Below is a small trained network, with its code and all its weights. Each question gives an input and a target symbol and asks what happens when units are switched off, that is, made to give their printed mean instead of their output.

import numpy as np


def w(rows, s, z=0):
    codes = np.array(rows[::2]) - 128.0
    scale = np.full(codes.shape[1], s)
    scale[-1] = z or s
    return codes * scale


def norm(h):
    return h / np.sqrt((h * h).mean(-1, keepdims=True) + 1e-5)


def f(y):
    return np.maximum(y, 0)


def softmax(a):
    e = np.exp(a - a.max(-1, keepdims=True))
    return e / e.sum(-1, keepdims=True)


def log_softmax(a):
    a = a - a.max(-1, keepdims=True)
    return a - np.log(np.exp(a).sum(-1, keepdims=True))


def net(x, mask):
    ids = ['αβγδεζηθλμξπστω'.index(c) for c in x.split()]
    T = len(ids)
    res = E[ids] + P[:T]
    u = 0
    for l in range(2):
        r = norm(res)
        for j in range(2):
            rows = slice(4 * j, 4 * j + 4)
            q, k, v = (r @ M[l][rows].T for M in (Q, K, V))
            z = softmax(np.where(np.tri(T) > 0, q @ k.T / 4**0.5, -1e9)) @ v
            o = O[l][rows]
            res = res + np.where(mask[u + j], z, o[:, -1]) @ o[:, :-1]
        u += 2
        y = f(norm(res) @ A[l][:, :-1].T + A[l][:, -1])
        res = res + np.where(mask[u : u + 4], y, B[l][:, -1]) @ B[l][:, :-1]
        u += 4
    return log_softmax(norm(res)[-1] @ U[:, :-1].T + U[:, -1])


Q, K, V, O, A, B = {}, {}, {}, {}, {}, {}
E = w([
[228,136,71,172,177,166,135,147,117],'α',
[162,95,201,70,154,137,79,145,108],'β',
[140,33,173,119,58,186,137,192,146],'γ',
[95,113,110,96,90,188,109,96,102],'δ',
[72,104,228,169,186,130,108,233,143],'ε',
[115,166,126,184,76,210,108,195,85],'ζ',
[57,149,147,158,106,152,161,115,155],'η',
[72,184,213,46,172,123,131,161,160],'θ',
[97,144,250,84,165,114,89,106,94],'λ',
[117,85,136,202,95,139,108,58,97],'μ',
[171,120,130,105,112,144,108,56,120],'ξ',
[92,179,138,165,188,142,133,132,144],'π',
[153,106,73,156,161,143,161,125,202],'σ',
[127,90,138,107,150,141,16,177,196],'τ',
[110,104,173,103,127,125,124,106,154],'ω',
],0.012)
P = w([
[104,140,89,117,138,98,134,168,89],'0',
[167,111,253,177,100,232,114,84,133],'1',
[133,144,106,156,104,94,126,110,145],'2',
[84,25,133,131,197,132,156,125,105],'3',
[181,150,229,154,120,227,114,108,159],'4',
[140,146,111,143,98,91,135,108,144],'5',
[109,25,109,127,200,114,178,119,135],'6',
[182,170,196,151,127,215,106,124,179],'7',
[145,150,113,140,90,90,134,109,143],'8',
[118,33,98,135,201,104,169,110,152],'9',
[191,184,172,143,142,197,104,137,195],'10',
[143,156,117,138,80,89,137,110,140],'11',
],0.013)
Q[0] = w([
[114,141,151,197,126,171,167,157,135],'0.h0',
[139,138,150,101,62,205,136,149,181],'0.h0',
[131,132,199,176,187,186,133,224,155],'0.h0',
[171,187,166,191,122,177,77,85,66],'0.h0',
[159,43,126,75,156,213,157,143,105],'0.h1',
[57,137,41,131,38,24,155,166,50],'0.h1',
[76,215,93,168,155,251,145,89,142],'0.h1',
[155,165,209,130,28,253,95,138,131],'0.h1',
],0.0068)
K[0] = w([
[120,120,149,157,133,166,136,167,80],'0.h0',
[108,128,143,100,134,154,71,110,112],'0.h0',
[93,114,143,120,207,177,151,185,91],'0.h0',
[112,174,129,151,127,106,66,155,34],'0.h0',
[177,26,73,68,127,143,81,156,86],'0.h1',
[145,152,197,166,51,232,150,105,192],'0.h1',
[40,182,55,147,154,131,125,149,106],'0.h1',
[102,175,110,72,40,141,128,254,87],'0.h1',
],0.0078)
V[0] = w([
[122,116,115,44,198,192,137,151,108],'0.h0',
[85,160,89,113,100,27,95,205,156],'0.h0',
[184,191,36,143,136,39,83,76,121],'0.h0',
[229,147,243,83,82,146,142,78,80],'0.h0',
[165,136,109,137,147,224,96,147,235],'0.h1',
[31,118,175,205,174,124,188,172,147],'0.h1',
[66,210,201,29,3,191,100,135,101],'0.h1',
[3,72,80,76,55,178,185,53,198],'0.h1',
],0.0049)
O[0] = w([
[119,164,110,171,88,144,90,230,66,42],'0.h0',
[183,74,108,104,90,125,114,156,93,7],'0.h0',
[134,182,113,120,53,114,204,133,142,93],'0.h0',
[132,143,101,197,133,170,157,4,176,174],'0.h0',
[88,121,155,178,136,62,188,141,137,5],'0.h1',
[96,254,158,154,84,146,82,50,151,191],'0.h1',
[134,81,96,100,14,97,195,123,167,79],'0.h1',
[110,25,106,165,110,184,83,165,230,205],'0.h1',
],0.0061,0.0029)
A[0] = w([
[29,177,32,91,152,113,131,118,126,173],'0.n0',
[123,95,151,99,163,76,196,83,173,201],'0.n1',
[179,116,98,2,150,68,135,144,118,6],'0.n2',
[54,127,92,73,197,139,127,187,79,134],'0.n3',
],0.0082,0.0023)
B[0] = w([
[80,115,120,120,150,158,255,131,101,162],'0.n0',
[91,90,174,133,123,118,36,48,127,253],'0.n1',
[186,109,139,159,173,47,173,101,187,147],'0.n2',
[134,47,58,105,125,146,115,89,160,182],'0.n3',
],0.0095,0.005)
Q[1] = w([
[102,113,141,117,150,103,157,123,67],'1.h0',
[66,114,180,84,141,132,148,210,143],'1.h0',
[55,110,69,154,104,19,139,85,129],'1.h0',
[143,144,182,72,140,212,139,118,164],'1.h0',
[144,158,76,131,163,104,122,112,90],'1.h1',
[130,136,215,63,131,253,153,163,125],'1.h1',
[103,120,64,68,128,83,119,118,147],'1.h1',
[113,100,164,179,56,88,145,123,122],'1.h1',
],0.011)
K[1] = w([
[118,165,209,122,133,160,185,96,104],'1.h0',
[76,96,220,189,87,97,178,219,90],'1.h0',
[138,169,174,170,149,183,63,66,249],'1.h0',
[42,74,73,28,72,55,146,122,18],'1.h0',
[159,241,89,121,137,69,155,164,116],'1.h1',
[108,75,212,110,109,99,164,146,9],'1.h1',
[80,73,2,152,168,79,139,164,150],'1.h1',
[177,129,154,125,169,200,103,107,173],'1.h1',
],0.0077)
V[1] = w([
[52,203,150,54,172,155,201,140,116],'1.h0',
[28,113,97,161,124,170,157,243,139],'1.h0',
[75,117,174,184,81,129,53,162,95],'1.h0',
[120,151,167,58,165,23,155,171,255],'1.h0',
[80,83,90,27,133,173,130,153,150],'1.h1',
[124,164,81,121,126,163,70,153,157],'1.h1',
[35,128,152,135,119,210,137,131,50],'1.h1',
[68,150,35,155,215,113,200,109,233],'1.h1',
],0.0078)
O[1] = w([
[115,127,95,36,162,114,127,14,225,66],'1.h0',
[74,59,216,134,140,52,116,125,120,57],'1.h0',
[153,125,211,144,60,101,111,73,65,103],'1.h0',
[70,134,61,228,127,45,24,94,125,3],'1.h0',
[141,88,73,82,87,132,114,65,115,120],'1.h1',
[111,167,78,94,116,254,103,104,104,108],'1.h1',
[74,146,99,161,104,93,148,167,91,214],'1.h1',
[121,94,184,156,96,199,146,82,72,52],'1.h1',
],0.0074,0.006)
A[1] = w([
[136,89,195,111,133,86,130,150,113,162],'1.n0',
[119,104,8,164,150,153,170,184,87,98],'1.n1',
[113,88,62,85,227,82,105,158,109,255],'1.n2',
[96,14,2,133,174,182,196,81,99,191],'1.n3',
],0.0094,0.004)
B[1] = w([
[180,136,34,125,126,117,152,120,116,161],'1.n0',
[126,99,182,5,78,133,129,95,116,172],'1.n1',
[76,64,119,117,71,148,199,95,50,186],'1.n2',
[124,91,132,125,143,111,75,81,71,254],'1.n3',
],0.014,0.0096)
U = w([
[85,204,127,148,180,128,208,103,74,124],'α',
[123,213,106,91,60,137,135,173,55,151],'β',
[181,152,197,202,77,133,174,126,104,176],'γ',
[154,47,103,148,77,138,150,179,200,113],'δ',
[145,229,176,85,118,69,52,110,85,132],'ε',
[195,130,141,109,149,42,172,116,152,161],'ζ',
[138,99,189,123,111,102,51,92,234,53],'η',
[38,126,62,172,99,141,160,122,197,184],'θ',
[154,184,22,123,123,176,109,76,154,128],'λ',
[172,142,200,95,154,227,145,138,150,86],'μ',
[89,61,110,62,102,142,165,104,75,130],'ξ',
[52,177,152,62,151,65,139,86,160,83],'π',
[107,108,146,191,240,180,72,93,90,118],'σ',
[106,168,120,162,119,57,128,169,94,254],'τ',
[126,171,116,150,92,181,1,181,121,124],'ω',
],0.012,0.0044)

Each question gives the input, a string of symbols that net reads in full, and the target symbol t.
The units are the heads (4 rows each of Q, K, V and O) and the neurons (one row each of A and B). Each row of codes is followed by its name. A weight is (code - 128) times the scale printed after its matrix; where a second scale follows, it is the last column's (O, A, B and U).
mask holds one flag per unit, layer by layer, with each layer's heads first. A switched-off unit (its flag False) gives its mean, the last column of its rows in O or B, instead of its output. The means were averaged over made-up inputs and are rounded, as every weight is.
A unit's drop is (log p(t) with every unit on - log p(t) with that unit switched off) / (log p(t) with every unit on - log p(t) with every unit switched off).
The circuit of an input: a set's keep is (log p(t) with only the set's units on - log p(t) with every unit switched off) / (log p(t) with every unit on - log p(t) with every unit switched off). Starting from all 12 units, units are removed one at a time, each time the one whose removal leaves the highest keep (on an exact tie, the one counted first), for as long as the keep stays at least 0.8.
units of the circuit, in order: the units of the circuit, biggest drop first
most important unit: the unit with the biggest drop
top k neurons: the k neurons with the biggest drops, biggest first
top k neurons in layer l: the k neurons of layer l with the biggest drops, biggest first
which heads matter: for each layer, one digit per head in row order, 1 if its drop is at least 0.15 and else 0, layers parted by /
input ξ δ μ δ μ, target ξ: which heads matter	01 / 10
input μ ω ξ, target λ: units of the circuit, in order	[1.h0; 0.h0]
input η μ μ ξ λ μ β δ, target η: most important unit	0.h1
input ω μ μ ξ α, target ω: which heads matter	11 / 10
input ω μ μ λ μ μ μ α, target ω: units of the circuit, in order	[0.h0; 1.h0; 0.n2; 0.h1]
input μ β η μ ξ ω, target η: which heads matter	00 / 00
input μ π μ μ τ ξ ξ ω μ μ μ, target μ: which heads matter	00 / 10
input μ γ τ, target ω: units of the circuit, in order	[1.h0; 1.n3]
input θ μ α π μ, target θ: top 2 neurons in layer 1	[1.n3; 1.n2]
input ω μ μ ω, target σ: top 2 neurons in layer 1	[1.n1; 1.n3]
input ε μ ξ η η ε μ ξ λ η μ, target ε: which heads matter	11 / 10
input ζ μ μ σ μ ξ μ α μ μ ζ, target ζ: which heads matter	01 / 11
input μ η δ λ μ μ ω η μ η, target σ: top 2 neurons in layer 1	[1.n3; 1.n1]
input λ ξ ω μ μ μ σ μ μ ξ η, target λ: units of the circuit, in order	[0.h1; 1.h0]
input ω λ ξ μ γ η μ ξ π, target α: most important unit	0.n0
input μ ξ ω μ ε θ μ δ σ ε μ, target μ: which heads matter	01 / 10
input π ζ η, target θ: units of the circuit, in order	[0.h1; 1.n3]
input ω λ μ η ω, target ω: units of the circuit, in order	[0.h0; 1.h0; 0.h1; 0.n2]
input ξ ω μ ω ξ, target ξ: which heads matter	01 / 10
input μ ζ θ ξ ω ω δ η π, target α: units of the circuit, in order	[0.h1; 0.n0]
input η ω ξ ξ μ δ ω ω, target η: which heads matter	11 / 10
input δ μ γ μ μ, target δ: which heads matter	01 / 00
input μ ξ μ ω, target σ: which heads matter	00 / 00
input π ξ ξ ξ, target σ: most important unit	0.n1
input μ ξ μ μ ξ ζ, target β: which heads matter	01 / 00
input α ξ μ η μ, target α: which heads matter	01 / 11
input τ ξ π μ ξ μ ξ η α, target μ: top neuron	[1.n1]
input μ ξ ζ ω β μ ξ μ λ, target ε: which heads matter	10 / 10
input π π ε μ μ, target π: which heads matter	11 / 11
input ξ β μ μ ω δ μ η μ σ μ μ, target γ: top 2 neurons in layer 0	[0.n3; 0.n0]
